Rows near named flat spaces through zero:
cm_fg: -2  -60  -1  -15  23  -17  31  19  32  -12  -25  -3  -3  13  12  -4  53  41  -62  -19  -59  -46  -60  -41
bz_td: 14  19  -17  6  -7  -4  3  -2  -3  -8  23  17  70  -39  -9  -8  9  1  6  45  32  -23  4  -15
bz_td: -17  5  3  -1  7  5  2  -5  23  15  -7  -4  27  -11  -5  -3  -5  21  0  9  -19  -2  -15  -1
dr_jj: 5  -9  25  -15  -8  17  -18  -7  -31  1  -20  22  -25  37  -8  9  9  -32  3  -1  -12  2  16  2
bz_td: -12  7  10  23  -5  25  0  -19  9  15  6  -37  16  -30  -18  -4  -39  15  36  88  36  0  22  8
mb_tb: -9  1  21  5  -7  20  3  -9  4  -13  0  -5  30  -15  -27  -15  -30  28  18  -7  0  2  -5  8
dr_jj: 20  -8  6  -6  6  -9  5  -7  -24  -26  -13  16  -11  13  22  -2  24  -19  -4  -8  11  -6  9  -8
cm_fg: 8  2  -19  0  -8  -13  -2  21  -8  -11  23  -18  -34  7  4  0  -20  -6  -3  -53  13  25  1  14
bz_td: 26  12  -8  27  -17  -12  11  -6  -17  -20  19  15  -7  -17  0  4  3  -14  16  23  55  -15  34  -4
cm_fg: -19  15  -24  -43  5  -35  -2  13  33  41  -20  16  55  19  9  18  20  3  -34  -34  -56  7  -46  -22
cm_fg: 3  -4  3  -17  5  13  -23  9  -24  -2  2  9  -27  23  5  -3  8  -28  -6  -33  -19  17  2  13
dr_jj: -6  -12  -13  -10  -5  13  -14  23  3  18  20  -16  5  -1  -21  0  -7  0  -14  13  -13  -2  -14  -2
cm_fg: 5  -15  -7  3  -8  -12  15  7  9  -2  2  -18  2  -3  -6  4  -5  14  -8  17  12  -12  -7  -15
mb_tb: 17  26  -51  28  -26  -41  1  34  1  10  52  -7  -76  2  7  23  -17  -24  -3  -60  42  25  28  19
dr_jj: 21  4  9  1  2  -32  12  -17  -19  -16  -32  47  -44  35  37  18  45  -33  -7  -34  3  -7  21  -10
bz_td: -2  -7  -2  -5  9  2  -7  2  -7  5  -4  -23  -31  13  15  2  -7  -12  2  5  1  17  5  8
mb_tb: 3  -12  -1  -2  -24  -9  2  19  6  14  2  31  -20  25  -29  20  18  -3  -26  -32  -24  -22  -8  -15
mb_tb: 16  -13  -9  12  -3  12  0  9  -21  -23  27  -40  -15  -18  -2  -13  -24  -3  14  35  47  5  17  7
mb_tb: 7  -24  -10  -21  12  -19  11  16  4  -16  -9  4  3  13  17  -4  29  8  -35  -40  -28  -10  -33  -18
dr_jj: -10  11  8  -7  -6  -3  -9  -1  8  21  -13  38  -5  21  -9  14  17  -9  -10  -35  -37  -2  -4  1
dr_jj: 0  -23  -16  -16  1  -6  -7  30  1  7  8  -13  -36  23  1  5  9  -5  -31  -36  -27  5  -21  -3
bz_td: 16  13  9  27  11  24  -12  -15  -31  -28  19  14  -21  -23  14  -18  9  -23  25  20  35  -1  39  23
mb_tb: -12  12  -11  10  -4  18  -16  17  5  3  36  -23  -9  -18  -19  -13  -38  11  11  -35  0  27  -1  30
cm_fg: -10  -16  9  -18  4  3  -6  5  1  12  -19  -10  -24  29  1  7  -1  -3  -11  -17  -30  10  -13  0
bz_td: 23  14  5  20  -15  19  -5  -8  -29  -28  28  27  35  -32  -21  -14  1  -11  22  35  46  -20  29  2
dr_jj: 16  -20  -16  1  13  32  -14  23  -22  -31  46  -22  25  -39  -7  -35  3  2  -8  29  17  -12  -8  4
bz_td: 11  9  -10  -5  9  -4  -7  3  -14  -15  10  19  7  -5  16  -8  19  -16  -6  -21  1  2  2  4
mb_tb: -22  8  6  -24  48  28  -22  -20  1  9  -17  -27  43  -18  37  -25  3  -3  11  47  -24  23  -14  14
bz_td: 16  -11  27  29  -23  16  0  -8  -34  -23  3  -6  -86  22  -14  7  -26  -20  29  -5  42  9  49  21
cm_fg: -1  43  -3  -18  5  8  -26  -17  -9  21  -3  59  84  -16  2  0  33  -31  6  32  -12  -9  6  -5
cm_fg: -4  9  5  35  18  18  -1  -10  6  -11  16  8  -27  -28  11  -15  9  8  11  -2  4  -5  17  23
mb_tb: 4  -18  23  15  -5  50  -16  -9  -26  -4  11  -20  -9  -13  -27  -11  -16  -9  24  85  28  -14  29  8
bz_td: 15  18  -27  -2  5  -35  8  7  1  -10  9  25  9  -5  29  4  29  -12  -15  -36  6  -2  -3  -8
dr_jj: 29  -15  -14  12  15  -6  -3  16  -28  -32  20  25  -65  7  33  -6  50  -31  -24  -36  6  -13  15  5
dr_jj: -24  -4  -7  9  -2  16  -4  14  25  20  21  -51  -6  -17  -22  -6  -47  31  8  5  -4  19  -12  17
mb_tb: -13  21  7  -27  -12  -25  10  -21  20  29  -40  22  74  12  -7  20  1  6  3  21  -15  -5  -16  -28
cm_fg: 30  -33  0  25  -9  -11  40  3  -3  -53  13  -9  13  -29  -8  -14  8  34  -8  24  45  -44  -3  -27
mb_tb: -7  7  7  3  -5  20  -7  -7  -3  1  8  -21  26  -17  -18  -9  -33  9  23  29  17  11  6  10
cm_fg: 7  3  -51  2  9  -19  -2  30  22  22  36  10  26  -28  10  3  43  -4  -38  24  -8  -29  -20  -20
dr_jj: 14  -13  -12  7  -11  14  -19  16  -23  16  22  -5  -44  10  -9  13  12  -38  -5  53  21  -12  27  -2
23  -30  -15  -32  17  -14  17  13  -17  -50  1  -29  56  -13  23  -27  9  15  -22  -2  12  -5  -37  -26 -> dr_jj
-8  1  -10  -6  -7  10  -14  17  3  17  18  -8  1  0  -19  1  -13  -1  -5  -7  -11  8  -7  7 -> mb_tb
-12  13  -16  -20  -1  -22  17  0  35  10  -5  -3  107  -29  -10  -5  -7  39  -10  12  -12  -10  -43  -27 -> dr_jj
-6  -8  -23  -3  12  -15  8  23  23  -4  16  -14  -5  -8  9  -8  4  24  -26  -54  -24  5  -32  1 -> dr_jj
-25  -8  -14  -33  22  -25  0  14  31  29  -27  -20  -16  33  28  11  7  10  -32  -57  -62  26  -43  -3 -> bz_td
-10  -2  23  18  11  37  -11  -17  -6  0  0  -15  -15  -14  -5  -13  -15  3  25  42  7  3  19  20 -> bz_td
-3  1  -18  -1  1  -21  10  14  17  1  8  -11  -7  -1  7  2  -4  14  -14  -39  -7  8  -17  -1 -> cm_fg
-2  -3  -5  -6  -13  4  -11  8  -2  26  2  0  -5  12  -16  15  1  -15  -4  30  -2  -5  5  -7 -> dr_jj
-11  13  2  -26  -12  -9  -7  -6  3  26  -21  0  32  20  -8  15  -15  -9  6  9  -9  14  -6  -9 -> cm_fg
14  -10  -18  0  4  16  -16  22  -15  -7  34  11  7  -16  -6  -11  26  -15  -19  14  -1  -19  -3  -3 -> dr_jj
10  -1  -18  18  10  -4  6  8  2  -16  25  -8  -7  -26  14  -11  9  5  -5  3  19  -7  3  4 -> dr_jj
-5  -26  14  20  -1  -3  25  -7  27  9  -21  7  -19  3  -9  12  24  25  -15  34  -14  -41  -6  -23 -> bz_td
-11  22  32  20  18  35  -17  -31  -10  -5  -9  26  -13  -11  7  -14  3  -8  30  2  -8  8  27  32 -> cm_fg
-16  -1  33  18  3  49  -10  -20  0  0  1  -3  19  -24  -30  -18  -20  19  27  46  -2  -9  11  16 -> bz_td
-34  3  20  -16  11  4  -5  -16  28  40  -42  -5  -2  25  3  13  -5  10  0  -1  -49  14  -16  2 -> cm_fg

Rows near named flat spaces through zero (a row that begins with a name and a colon came from that space):
qm-zc: -15  -20  -9  18  -20  6  -10  -4  -1  -3  17  3  -18  33  17  5  6  -16  14  14  24  1  -7  13
qm-zc: 19  -48  -14  -13  -20  -1  0  -43  62  -10  47  70  -14  16  -18  -6  -1  5  3  55  25  13  18  -1
dm-bl: 12  -3  -17  -11  -34  -7  30  -12  27  -19  3  5  -21  4  5  8  -23  19  28  -15  -23  7  -34  -5
hp-cq: 11  -11  -3  3  -15  -1  -27  -1  53  -9  31  -28  8  12  16  9  -11  15  2  -8  6  6  9  20
dm-bl: 0  8  6  -22  13  -11  -2  20  -11  -19  -5  28  8  -3  -8  -14  21  -3  9  -16  27  33  24  -20
fh-jp: -5  -4  -2  5  1  -1  -1  3  -15  10  -8  -6  4  4  1  1  5  -6  -5  2  3  -7  -5  8
hp-cq: -23  14  39  55  5  40  -32  -1  -33  43  -24  -43  33  -12  14  6  10  -24  -22  34  -1  -49  22  -11
dm-bl: 10  6  1  -15  -36  -6  0  13  28  -13  -4  -10  38  -2  3  -2  11  14  23  -17  -14  3  21  -13
ll-qc: 7  6  -20  -5  1  -10  19  -13  -16  -33  -12  -11  -34  0  3  23  -25  17  37  -20  -71  -39  -25  5
fh-jp: -1  35  29  -3  -13  15  -20  25  41  -8  19  -26  41  -12  7  -11  11  2  0  -12  -6  14  48  -23
fh-jp: -22  8  0  5  3  -8  17  -1  -46  -3  -7  36  -27  15  -14  -1  17  -34  26  22  -18  -13  1  -3
qm-zc: 4  -30  5  18  -49  -6  0  -19  53  11  20  24  -28  22  12  5  -18  -3  24  16  62  52  -41  7
fh-jp: -32  11  10  26  -14  17  -11  20  -15  10  14  -17  -8  28  22  -5  16  -33  1  3  34  15  0  4
ll-qc: 1  -22  -18  6  0  19  13  -30  -15  -23  -2  24  -33  9  9  8  -12  8  12  18  -8  -26  -14  -18
qm-zc: -25  43  21  -11  39  11  5  37  -89  -18  -43  18  23  -16  -9  -20  45  -24  5  -14  -8  -11  49  -51
qm-zc: 15  -14  3  -5  -33  -13  29  -18  32  23  -8  32  -6  -11  -14  -4  -16  7  5  11  25  36  -40  -7
qm-zc: -6  -3  1  19  -23  5  13  -12  5  21  -1  -8  -15  5  5  7  -14  -8  2  12  -2  -4  -33  9
fp-bn: 21  -55  -49  -25  0  -4  -9  -10  -17  -23  -17  -3  34  15  8  6  17  35  -7  -9  1  -42  17  11
fh-jp: 3  -7  -27  -23  -10  -6  44  -5  -22  26  -18  14  25  -8  -26  -12  13  -1  -27  14  -33  -28  -11  6
hp-cq: -4  12  37  9  16  -12  -14  4  -22  7  -25  32  3  -17  -17  -3  13  -17  20  12  20  17  19  -21
dm-bl: -4  -3  -12  -18  -11  1  6  10  7  -27  18  23  -5  18  5  -11  15  -3  13  -7  18  23  15  -13
dm-bl: -5  -13  -4  14  -8  5  14  -11  -56  16  -51  3  13  -6  -2  8  9  -4  9  14  -17  -44  -13  -11
hp-cq: -11  -9  2  22  -10  10  -10  -1  -10  7  -3  -13  -9  14  17  6  -1  -9  4  4  22  -1  -14  6
fp-bn: 9  11  13  3  2  25  20  -14  17  8  -6  5  -8  -28  2  -9  -24  16  -24  2  13  17  -22  -34
hp-cq: 8  -9  -34  -19  -21  3  15  7  27  -11  17  -29  5  14  17  -2  -9  22  -14  -29  -4  5  -20  15
fh-jp: 0  17  -11  -10  10  -5  14  8  -22  -27  -13  -14  -18  -3  6  8  -11  11  18  -31  -37  -12  -14  -5
fh-jp: 1  -31  -17  7  20  -5  0  -25  -21  -20  1  32  -58  18  5  13  -16  1  15  8  24  4  -31  9
qm-zc: 1  18  19  22  -15  11  4  -11  13  16  -9  -26  0  -17  4  12  -22  3  7  5  -34  -21  -15  -6
ll-qc: 10  7  -27  -28  37  0  3  6  -28  -54  -8  -12  -12  -4  8  7  -5  29  8  -39  -44  -28  13  -10
qm-zc: -4  0  -6  -9  -30  -7  10  13  3  -14  -3  8  1  15  9  -4  10  -2  28  -17  16  24  -7  -10
dm-bl: -27  8  -4  7  31  -2  16  -1  -72  -6  -10  36  -41  13  -13  -1  15  -36  11  20  -14  -18  -3  -2
qm-zc: 5  -57  -13  18  -32  -22  10  -25  14  50  -6  27  -25  20  -2  4  -13  -7  -9  23  82  45  -72  38
dm-bl: 11  5  -11  -14  41  -18  -5  -4  8  -35  20  1  -52  0  0  12  -28  15  7  -27  -14  15  -16  18
fh-jp: 4  12  -3  -11  -15  9  -21  18  53  -30  40  -31  17  12  20  -2  0  14  4  -23  -7  11  32  1
dm-bl: 3  27  30  20  12  -10  10  -9  10  43  -10  -15  -17  -32  -18  7  -32  -7  -14  5  -19  9  -39  14
dm-bl: -21  2  -11  -1  -14  10  30  9  -26  -12  1  29  -35  23  12  -13  8  -19  10  -6  38  35  -29  -19
ll-qc: -10  -18  4  27  -37  7  13  -17  16  44  7  8  -9  13  1  -1  -6  -21  -9  36  30  11  -36  14
hp-cq: 9  5  -5  -13  29  11  -13  8  -13  -12  -10  -25  29  -16  3  -2  5  21  -25  -17  -17  -26  28  -8
dm-bl: 2  9  22  2  11  -4  4  -9  25  31  18  26  -3  -16  -26  -12  -4  -15  -24  31  12  23  4  3
ll-qc: -5  6  -19  -20  -8  24  44  5  5  6  13  12  -5  -1  3  -27  -1  4  -42  -6  27  31  -25  -22
fp-bn: 16  21  14  -3  -18  -12  4  10  29  10  -16  -35  21  -25  1  7  -19  21  8  -31  -20  11  -17  0
hp-cq: 8  8  13  -12  -33  -17  1  21  35  5  -4  -2  25  -5  1  -8  6  6  15  -24  31  50  -3  -7
hp-cq: 2  -22  -22  -8  -27  -1  10  -6  -6  -7  -7  10  16  15  1  1  14  3  14  9  -11  -24  6  -1
hp-cq: 13  -7  -9  -24  -2  -12  5  12  3  -17  -13  7  9  -4  3  -6  4  20  5  -31  26  30  -5  -12
ll-qc: -14  23  8  -14  0  -19  -1  36  -14  -13  0  8  2  10  -2  -12  23  -18  19  -27  21  41  12  -3
fh-jp: -15  27  2  0  -25  6  16  20  7  4  11  -20  6  8  7  -7  5  -13  4  -11  -15  8  -4  -1
hp-cq: -13  -27  -4  14  60  -21  -62  3  -68  -55  -5  21  -46  36  13  25  20  -16  50  -5  20  -19  35  19
fp-bn: -6  4  -40  -41  21  -4  8  31  -37  -69  6  3  -15  26  18  -8  21  13  17  -53  -4  7  18  -11
qm-zc: 26  -4  -7  -11  0  -14  -8  -6  29  4  -6  -34  25  -19  -5  13  -18  32  -7  -17  -38  -23  -1  20
fp-bn: 19  -8  15  -13  2  -24  6  -12  25  9  -5  44  -4  -19  -26  -5  -7  6  6  10  23  38  -6  -7
hp-cq: -5  -20  -27  -6  2  7  -22  18  -45  -26  -23  -31  35  21  24  6  29  12  6  -25  -2  -40  28  2
dm-bl: -2  4  -8  12  13  0  1  -17  16  -1  30  -14  -41  7  0  14  -28  -4  -3  10  -37  -19  -20  30
fp-bn: 1  -18  16  21  -16  -13  -13  -19  16  44  3  16  15  0  -22  5  6  -21  -1  48  2  -13  6  25
fp-bn: 9  -17  -20  -9  -15  -17  2  2  -9  6  -19  -17  25  4  -2  8  6  12  5  -11  -18  -23  -6  21
fh-jp: 16  -20  -1  -3  -6  -13  13  -17  4  44  -22  11  28  -21  -25  -3  -1  6  -27  23  2  -10  -14  12
fp-bn: 7  2  26  11  50  -15  -44  8  -11  5  -11  -13  -5  -17  -1  8  -6  4  -9  -15  33  19  8  14
ll-qc: -15  -24  -1  41  -39  25  13  -27  2  58  0  -9  3  13  6  3  -6  -22  -25  51  15  -25  -36  16
fp-bn: -3  -31  -5  20  22  -32  -33  -6  -40  -9  -19  3  -38  23  7  28  -4  -8  36  -6  22  -4  -21  38
fp-bn: 11  -21  -34  -32  17  -8  14  8  -35  8  -26  -1  41  -7  -13  -12  23  17  -38  -11  -3  -23  9  8
qm-zc: -8  25  22  1  10  18  4  0  6  -15  14  24  -14  -9  -3  -11  1  -11  4  11  1  15  21  -35
ll-qc: 7  10  11  -4  -16  -26  2  5  32  8  8  1  -3  -5  -11  4  -10  -2  18  -8  -7  26  -11  15
fp-bn: 13  18  28  23  -18  26  -12  -5  44  42  -7  -63  52  -37  8  3  -21  20  -36  4  -22  -24  2  -5
ll-qc: 12  -4  6  -18  30  -40  -19  14  10  -30  5  27  -40  3  -2  3  -9  8  26  -39  54  73  -16  11
ll-qc: -4  -10  -43  -32  -13  5  12  19  10  -18  32  -12  20  29  8  -15  22  4  -23  -15  -4  -3  18  16
fh-jp: -3  7  -26  -15  19  7  -29  31  -17  -44  7  -60  24  17  28  7  14  19  -1  -48  -32  -35  37  14
ll-qc: -13  8  -5  10  -30  17  20  0  -4  26  0  -18  21  5  1  -5  8  -14  -13  19  -26  -29  -3  2
-5  21  27  18  -3  20  -11  -4  31  -3  23  -4  -13  -6  9  -1  -13  -7  3  10  5  15  9  -18 -> fp-bn
23  -8  -8  -33  -27  -24  42  -19  50  -3  12  59  -15  -11  -29  -11  -14  13  13  8  3  44  -24  -12 -> hp-cq
-20  43  41  28  14  -16  -17  22  -5  28  2  -24  -16  -8  -6  6  -7  -33  10  -5  -6  22  -9  21 -> fp-bn
4  -26  -17  5  -4  -23  -35  -9  32  -37  40  -2  -38  39  14  24  -11  2  43  -4  -2  2  3  41 -> fh-jp
-5  30  -1  -14  -10  13  32  17  -11  9  -14  -16  24  -17  -3  -15  6  2  -19  -16  -25  -5  -3  -22 -> fh-jp
-6  4  -7  2  -14  14  4  9  -13  11  -12  -28  34  0  7  -3  13  1  -13  -2  -17  -29  10  -2 -> hp-cq
26  -40  -30  -26  -46  -17  45  -30  20  11  -20  45  15  -5  -22  -3  -3  22  9  19  -7  -4  -28  -7 -> fp-bn
-8  3  -7  -4  4  -3  20  6  -38  14  -23  5  5  -3  -8  -5  10  -9  -9  0  -6  -10  -11  -1 -> qm-zc
-10  26  28  9  6  6  3  -3  -1  -27  8  36  -41  -3  -1  -1  -7  -16  37  6  3  26  6  -36 -> fh-jp
6  -3  -2  -31  1  -44  28  6  -10  -24  -12  73  -43  3  -22  -8  3  -5  42  -19  39  72  -29  -13 -> hp-cq
6  16  12  -14  5  -7  -2  16  -3  -13  -16  2  17  -15  -3  -6  8  9  10  -22  2  15  16  -21 -> qm-zc
4  15  -13  -27  19  -14  32  16  -33  13  -28  -2  14  -21  -19  -12  5  7  -26  -24  -18  1  -16  0 -> qm-zc
5  -26  -11  0  22  -9  -41  -3  -14  -31  3  -1  2  18  8  15  13  7  19  -1  0  -26  35  16 -> ll-qc
8  23  -10  -27  -21  5  17  23  23  -6  2  -32  46  -12  1  -12  8  19  -12  -28  -36  -7  18  -11 -> fp-bn
8  -8  0  2  14  -31  -12  -6  -6  -26  -7  13  -45  7  2  21  -18  6  44  -20  4  18  -24  15 -> ll-qc
14  -16  25  34  -6  3  -28  -34  23  33  -9  -14  17  -19  -8  22  -18  5  2  41  -24  -44  7  13 -> ll-qc
14  2  3  -11  0  12  -9  0  30  -17  10  -5  16  -11  7  -4  -4  21  -6  -9  4  7  20  -19 -> fp-bn
-3  24  8  -12  -31  9  32  10  -14  33  -31  -3  69  -25  -24  -17  28  -8  -13  18  -49  -38  28  -26 -> hp-cq
26  -8  -2  -25  -5  12  -20  4  60  4  21  -19  68  -19  -3  -15  10  31  -41  0  4  -3  51  -7 -> fh-jp
9  10  -13  -32  42  -11  24  -6  -26  -19  -5  35  -14  -19  -29  -7  1  6  -10  1  -41  -15  12  -10 -> hp-cq
-4  10  29  6  12  -23  18  -11  -3  9  -4  65  -60  -10  -22  -5  -16  -23  24  13  43  67  -39  -13 -> hp-cq
-13  8  7  11  -4  4  12  0  -18  16  -6  7  -7  1  -5  -3  4  -19  -1  14  -2  -3  -9  -3 -> dm-bl
-4  -19  29  30  51  -1  -38  -20  -20  25  0  29  -26  -7  -11  4  -3  -20  -20  39  54  12  5  11 -> fp-bn
-1  17  43  31  -17  15  -12  -2  42  40  5  -20  8  -20  7  -3  -19  -6  -16  11  36  34  -16  -9 -> hp-cq
7  -5  -11  -2  -1  -23  4  1  13  8  4  -19  -20  4  1  11  -20  8  1  -21  -2  16  -39  35 -> ll-qc
-9  -24  -27  -3  -10  -9  15  1  -24  13  -3  9  -8  24  1  -2  11  -11  -7  4  20  1  -25  24 -> qm-zc
-6  -21  -18  24  -35  2  13  -24  3  21  3  -16  -14  20  6  19  -14  -8  11  25  -32  -41  -34  29 -> ll-qc
3  15  11  14  15  23  0  -5  -12  33  -22  -44  34  -32  -2  1  -10  10  -43  6  -33  -44  3  -3 -> ll-qc
